Here is a tiny trained network, its code and every weight. The questions are about switching its units off for an input and a target symbol, where a switched-off unit gives its printed mean instead of its output.

import numpy as np


def w(rows, s, z=0):
    codes = np.array(rows[::2]) - 128.0
    scale = np.full(codes.shape[1], s)
    scale[-1] = z or s
    return codes * scale


def norm(h):
    return h / np.sqrt((h * h).mean(-1, keepdims=True) + 1e-5)


def f(y):
    return np.maximum(y, 0)


def softmax(a):
    e = np.exp(a - a.max(-1, keepdims=True))
    return e / e.sum(-1, keepdims=True)


def log_softmax(a):
    a = a - a.max(-1, keepdims=True)
    return a - np.log(np.exp(a).sum(-1, keepdims=True))


def net(x, mask):
    ids = ['Δαηθμξπσψω'.index(c) for c in x.split()]
    T = len(ids)
    res = E[ids] + P[:T]
    u = 0
    for l in range(2):
        r = norm(res)
        for j in range(2):
            rows = slice(2 * j, 2 * j + 2)
            q, k, v = (r @ M[l][rows].T for M in (Q, K, V))
            z = softmax(np.where(np.tri(T) > 0, q @ k.T / 2**0.5, -1e9)) @ v
            o = O[l][rows]
            res = res + np.where(mask[u + j], z, o[:, -1]) @ o[:, :-1]
        u += 2
        y = f(norm(res) @ A[l][:, :-1].T + A[l][:, -1])
        res = res + np.where(mask[u : u + 4], y, B[l][:, -1]) @ B[l][:, :-1]
        u += 4
    return log_softmax(norm(res)[-1] @ U[:, :-1].T + U[:, -1])


Q, K, V, O, A, B = {}, {}, {}, {}, {}, {}
E = w([
[162,62,75,253],'Δ',
[186,20,56,116],'α',
[161,169,146,155],'η',
[182,112,111,215],'θ',
[175,96,88,155],'μ',
[142,223,205,164],'ξ',
[153,74,76,197],'π',
[159,37,103,173],'σ',
[169,92,178,254],'ψ',
[125,85,144,244],'ω',
],0.0026)
P = w([
[94,173,115,92],'0',
[253,108,129,162],'1',
[56,63,145,70],'2',
[219,102,110,176],'3',
[57,57,150,51],'4',
[198,110,100,188],'5',
[64,50,157,36],'6',
],0.0053)
Q[0] = w([
[70,195,234,2],'0.h1',
[62,142,172,100],'0.h1',
[57,157,137,64],'0.h2',
[94,117,93,100],'0.h2',
],0.0067)
K[0] = w([
[186,2,235,122],'0.h1',
[149,43,166,101],'0.h1',
[160,45,202,173],'0.h2',
[100,69,190,117],'0.h2',
],0.0058)
V[0] = w([
[3,74,89,103],'0.h1',
[121,159,20,250],'0.h1',
[233,230,107,85],'0.h2',
[39,185,45,74],'0.h2',
],0.0051)
O[0] = w([
[136,253,195,85,237],'0.h1',
[49,64,240,134,254],'0.h1',
[99,25,47,159,79],'0.h2',
[40,206,70,143,191],'0.h2',
],0.0053,0.002)
A[0] = w([
[62,160,120,36,141],'0.n1',
[39,116,81,38,204],'0.n2',
[87,78,115,165,253],'0.n3',
[2,188,174,128,172],'0.n4',
],0.0064,0.002)
B[0] = w([
[54,73,120,65,228],'0.n1',
[86,181,167,2,243],'0.n2',
[110,228,119,107,248],'0.n3',
[124,98,54,74,255],'0.n4',
],0.006,0.003)
Q[1] = w([
[60,206,140,132],'1.h1',
[83,13,171,43],'1.h1',
[252,121,93,242],'1.h2',
[99,147,181,6],'1.h2',
],0.0037)
K[1] = w([
[166,94,172,211],'1.h1',
[132,247,253,55],'1.h1',
[176,200,20,223],'1.h2',
[109,156,242,42],'1.h2',
],0.0036)
V[1] = w([
[95,190,153,3],'1.h1',
[211,180,77,245],'1.h1',
[25,45,77,143],'1.h2',
[201,134,173,24],'1.h2',
],0.0032)
O[1] = w([
[92,196,124,66,254],'1.h1',
[162,52,114,192,13],'1.h1',
[48,2,150,180,153],'1.h2',
[241,162,90,68,170],'1.h2',
],0.0041,0.0027)
A[1] = w([
[197,40,184,253,71],'1.n1',
[115,180,187,141,141],'1.n2',
[41,145,91,48,3],'1.n3',
[211,182,178,65,45],'1.n4',
],0.0044,0.0014)
B[1] = w([
[141,86,111,2,201],'1.n1',
[131,62,96,87,179],'1.n2',
[36,199,44,13,252],'1.n3',
[81,99,130,232,207],'1.n4',
],0.0052,0.0031)
U = w([
[55,166,96,76,192],'Δ',
[97,116,206,83,92],'α',
[184,43,164,77,128],'η',
[175,147,223,141,81],'θ',
[170,84,80,140,149],'μ',
[131,91,73,163,146],'ξ',
[208,152,107,148,190],'π',
[51,37,123,172,2],'σ',
[168,246,137,140,41],'ψ',
[84,151,71,198,93],'ω',
],0.014,0.0033)

Each question gives the input, a string of symbols that net reads in full, and the target symbol t.
The units are the heads (2 rows each of Q, K, V and O) and the neurons (one row each of A and B). Each row of codes is followed by its name. A weight is (code - 128) times the scale printed after its matrix; where a second scale follows, it is the last column's (O, A, B and U).
mask holds one flag per unit, layer by layer, with each layer's heads first. A switched-off unit (its flag False) gives its mean, the last column of its rows in O or B, instead of its output. The means were averaged over made-up inputs and are rounded, as every weight is.
A unit's drop is (log p(t) with every unit on - log p(t) with that unit switched off) / (log p(t) with every unit on - log p(t) with every unit switched off).
The circuit of an input: a set's keep is (log p(t) with only the set's units on - log p(t) with every unit switched off) / (log p(t) with every unit on - log p(t) with every unit switched off). Starting from all 12 units, units are removed one at a time, each time the one whose removal leaves the highest keep (on an exact tie, the one counted first), for as long as the keep stays at least 0.8.
units of the circuit, in order: the units of the circuit, biggest drop first
unit that matters most: the unit with the biggest drop
k most important neurons: the k neurons with the biggest drops, biggest first
top k neurons in layer l: the k neurons of layer l with the biggest drops, biggest first
which heads matter: for each layer, one digit per head in row order, 1 if its drop is at least 0.15 and else 0, layers parted by /
input ψ θ α θ π μ, target η: 2 most important neurons : (0.n2 1.n1)
input ψ α ψ ξ, target η: unit that matters most : 0.n2
input θ ω Δ ψ ψ ψ, target σ: units of the circuit, in order : (0.h1 0.n2)
input θ ψ Δ σ π σ, target σ: units of the circuit, in order : (0.h1 0.n2)
input θ ξ ξ ω, target σ: which heads matter : 11 / 00
input ψ ψ σ θ, target η: 2 most important neurons : (1.n1 0.n2)
input μ π ω σ ξ η, target ω: units of the circuit, in order : (0.h2 0.n2 1.h1 0.n1)
input ψ π ψ η, target η: 2 most important neurons : (0.n2 1.n1)
input μ σ θ σ Δ ξ, target ω: units of the circuit, in order : (0.h2 0.n2 1.h1 1.n3)
input η θ Δ η, target ξ: units of the circuit, in order : (0.h2 1.h1 0.n2)
input ψ ω ψ ψ π π, target η: units of the circuit, in order : (0.h2 1.n3)
input ψ π ψ ω, target η: which heads matter : 00 / 00
input Δ ω π ω μ θ, target α: which heads matter : 10 / 00
input θ η σ ψ θ η, target σ: unit that matters most : 0.h1
input σ σ α π, target ψ: units of the circuit, in order : (0.h1 0.n2 1.n3)
input σ ψ ψ π, target ψ: top 2 neurons in layer 0 : (0.n1 0.n2)
input μ θ ψ Δ ψ Δ, target ω: which heads matter : 01 / 00
input Δ θ η ω, target α: which heads matter : 10 / 00
input ω σ π ξ, target θ: which heads matter : 10 / 00
input ξ θ π α η θ, target μ: unit that matters most : 1.h1
input η ψ η θ, target ξ: which heads matter : 01 / 10
input μ θ ψ ψ η α, target ω: top 3 neurons in layer 0 : (0.n3 0.n2 0.n1)
input μ θ θ μ ψ μ, target ω: 2 most important neurons : (0.n2 0.n3)
